Below is a small trained network, with its code and all its weights. Each question gives an input and a class and asks what happens when units are switched off, that is, made to give their printed mean instead of their output.

import numpy as np


def w(rows, s, z=0):
    codes = np.array(rows[::2]) - 128.0
    scale = np.full(codes.shape[1], s)
    scale[-1] = z or s
    return codes * scale


def norm(h):
    return h / np.sqrt((h * h).mean(-1, keepdims=True) + 1e-5)


def f(y):
    return y / 2 * (1 + np.tanh(0.7978845608 * (y + 0.044715 * y**3)))


def log_softmax(a):
    a = a - a.max(-1, keepdims=True)
    return a - np.log(np.exp(a).sum(-1, keepdims=True))


def net(x, mask):
    res = np.array(x, float).reshape(1, 8) / 4 @ E
    u = 0
    for l in range(3):
        y = f(norm(res) @ A[l][:, :-1].T + A[l][:, -1])
        res = res + np.where(mask[u : u + 10], y, B[l][:, -1]) @ B[l][:, :-1]
        u += 10
    return log_softmax(norm(res)[-1] @ U[:, :-1].T + U[:, -1])


A, B = {}, {}
E = w([
[128,139,140,120],'x0',
[136,90,83,199],'x1',
[164,196,169,152],'x2',
[125,136,141,108],'x3',
[130,116,111,147],'x4',
[127,133,133,119],'x5',
[187,151,3,106],'x6',
[215,25,173,99],'x7',
],0.007)
A[0] = w([
[211,98,235,114,101],'L0N1',
[128,111,190,193,173],'L0N2',
[181,158,143,175,53],'L0N3',
[143,100,206,151,101],'L0N4',
[164,130,144,245,118],'L0N5',
[139,190,195,148,102],'L0N6',
[64,91,138,86,253],'L0N7',
[89,136,130,65,100],'L0N8',
[139,131,141,34,167],'L0N9',
[186,204,150,140,145],'L0N10',
],0.011,0.0045)
B[0] = w([
[122,122,125,70,254],'L0N1',
[66,201,116,144,210],'L0N2',
[255,83,166,34,134],'L0N3',
[58,127,179,73,189],'L0N4',
[211,183,232,181,183],'L0N5',
[156,90,75,63,201],'L0N6',
[68,148,71,195,234],'L0N7',
[180,109,94,205,148],'L0N8',
[112,60,49,155,205],'L0N9',
[99,169,125,56,217],'L0N10',
],0.0067,0.0045)
A[1] = w([
[143,179,32,127,24],'L1N1',
[194,85,85,87,5],'L1N2',
[109,71,99,205,142],'L1N3',
[136,83,151,111,107],'L1N4',
[199,9,218,108,53],'L1N5',
[47,74,50,98,109],'L1N6',
[89,173,101,58,185],'L1N7',
[102,76,199,128,90],'L1N8',
[153,121,60,113,29],'L1N9',
[89,106,101,76,113],'L1N10',
],0.012,0.0026)
B[1] = w([
[77,78,160,130,228],'L1N1',
[100,164,87,110,183],'L1N2',
[230,161,200,116,188],'L1N3',
[66,103,69,121,136],'L1N4',
[163,41,2,117,199],'L1N5',
[185,138,193,136,254],'L1N6',
[172,71,178,152,249],'L1N7',
[44,121,65,254,161],'L1N8',
[78,191,111,85,175],'L1N9',
[158,123,157,117,179],'L1N10',
],0.0087,0.0055)
A[2] = w([
[90,179,111,142,112],'L2N1',
[151,118,173,51,100],'L2N2',
[225,171,49,84,169],'L2N3',
[112,253,168,179,133],'L2N4',
[170,183,162,55,1],'L2N5',
[148,148,22,110,57],'L2N6',
[179,172,103,139,182],'L2N7',
[188,86,164,141,71],'L2N8',
[164,170,71,85,103],'L2N9',
[103,126,132,90,152],'L2N10',
],0.011,0.0024)
B[2] = w([
[155,136,83,40,144],'L2N1',
[174,52,177,163,192],'L2N2',
[63,187,198,178,254],'L2N3',
[188,2,37,111,246],'L2N4',
[170,124,87,126,183],'L2N5',
[39,158,128,172,181],'L2N6',
[168,74,217,194,168],'L2N7',
[188,11,188,167,161],'L2N8',
[101,148,189,173,180],'L2N9',
[29,84,129,135,146],'L2N10',
],0.006,0.0059)
U = w([
[136,62,4,99,86],'0',
[32,192,118,163,181],'1',
[167,95,137,116,252],'2',
[214,122,167,91,165],'3',
[143,111,138,116,221],'4',
[166,96,140,106,40],'5',
[160,115,151,108,63],'6',
[176,119,155,106,12],'7',
],0.011,0.0022)

Each question gives the input, the list of numbers given to net, and the class t.
The units are the neurons (one row each of A and B). Each row of codes is followed by its name. A weight is (code - 128) times the scale printed after its matrix; where a second scale follows, it is the last column's (A, B and U).
mask holds one flag per neuron, layer by layer. A switched-off neuron (its flag False) gives its mean, the last column of its row in B, instead of its output. The means were averaged over made-up inputs and are rounded, as every weight is.
A unit's drop is (log p(t) with every unit on - log p(t) with that unit switched off) / (log p(t) with every unit on - log p(t) with every unit switched off).
The circuit of an input: a set's keep is (log p(t) with only the set's units on - log p(t) with every unit switched off) / (log p(t) with every unit on - log p(t) with every unit switched off). Starting from the 12 units with the biggest drops (on a tie, the unit counted first), units are removed one at a time, each time the one whose removal leaves the highest keep (on an exact tie, the one counted first), for as long as the keep stays at least 0.8.
units of the circuit, in order: the units of the circuit, biggest drop first
unit that matters most: the unit with the biggest drop
top k neurons: the k neurons with the biggest drops, biggest first
k most important neurons of layer l: the k neurons of layer l with the biggest drops, biggest first
drop when u is switched off: that unit's drop, to one decimal
input [7,-5,-8,1,-1,-8,8,2], class 1: units of the circuit, in order -> (L2N3; L2N6; L2N4)
input [-7,5,-5,0,-6,5,-7,-1], class 1: top neuron -> (L0N4)
input [1,-3,-7,-8,-4,5,-4,-7], class 2: top 4 neurons -> (L1N6; L1N3; L2N4; L1N9)
input [6,-6,4,-1,-6,2,-2,-7], class 0: units of the circuit, in order -> (L2N4; L2N3)
input [-4,4,-7,-6,-2,-2,-1,4], class 3: units of the circuit, in order -> (L1N3; L1N6)
input [-5,4,4,2,4,4,-3,-5], class 0: top 3 neurons -> (L2N4; L1N6; L1N3)
input [-5,-7,-2,3,5,-4,2,-7], class 0: 3 most important neurons of layer 1 -> (L1N5; L1N3; L1N1)
input [0,4,7,2,-4,-8,-8,0], class 1: top 3 neurons -> (L0N4; L1N8; L1N3)
input [-3,4,-1,-5,-1,6,-6,5], class 1: 2 most important neurons of layer 0 -> (L0N2; L0N4)
input [-7,-5,5,2,6,3,-7,8], class 0: units of the circuit, in order -> (L1N5; L1N8)
input [-1,3,-6,-4,8,4,1,-6], class 5: units of the circuit, in order -> (L1N3; L1N6)
input [0,-5,-4,7,1,8,-2,8], class 0: top 2 neurons -> (L1N5; L1N8)
input [-7,-7,2,6,8,6,5,8], class 0: 2 most important neurons of layer 1 -> (L1N5; L1N2)
input [-4,7,6,-5,-6,5,-3,-8], class 0: unit that matters most -> L2N4
input [6,-5,5,-7,-3,-8,8,-3], class 1: top 2 neurons -> (L1N6; L1N3)
input [-8,0,7,8,-5,0,3,8], class 0: 2 most important neurons of layer 1 -> (L1N5; L1N6)
input [0,4,3,5,-3,4,6,-1], class 1: 2 most important neurons of layer 1 -> (L1N6; L1N3)
input [-4,-4,-5,-8,-5,4,-2,-6], class 2: top 3 neurons -> (L1N6; L1N3; L0N2)
input [-5,-1,-7,-3,-7,0,4,0], class 3: 2 most important neurons of layer 1 -> (L1N6; L1N3)
input [6,-2,-7,-7,-5,3,2,-4], class 2: most important neuron of layer 0 -> (L0N7)
input [6,8,8,0,-3,3,-4,-4], class 3: 2 most important neurons of layer 1 -> (L1N5; L1N8)
input [-5,7,-6,-1,-5,-2,4,1], class 7: drop when L1N3 is switched off -> 0.8
input [-1,-3,-6,-3,0,4,5,-3], class 3: drop when L1N6 is switched off -> 1.3
input [-7,7,-8,6,-7,6,6,0], class 3: drop when L1N8 is switched off -> 0.2
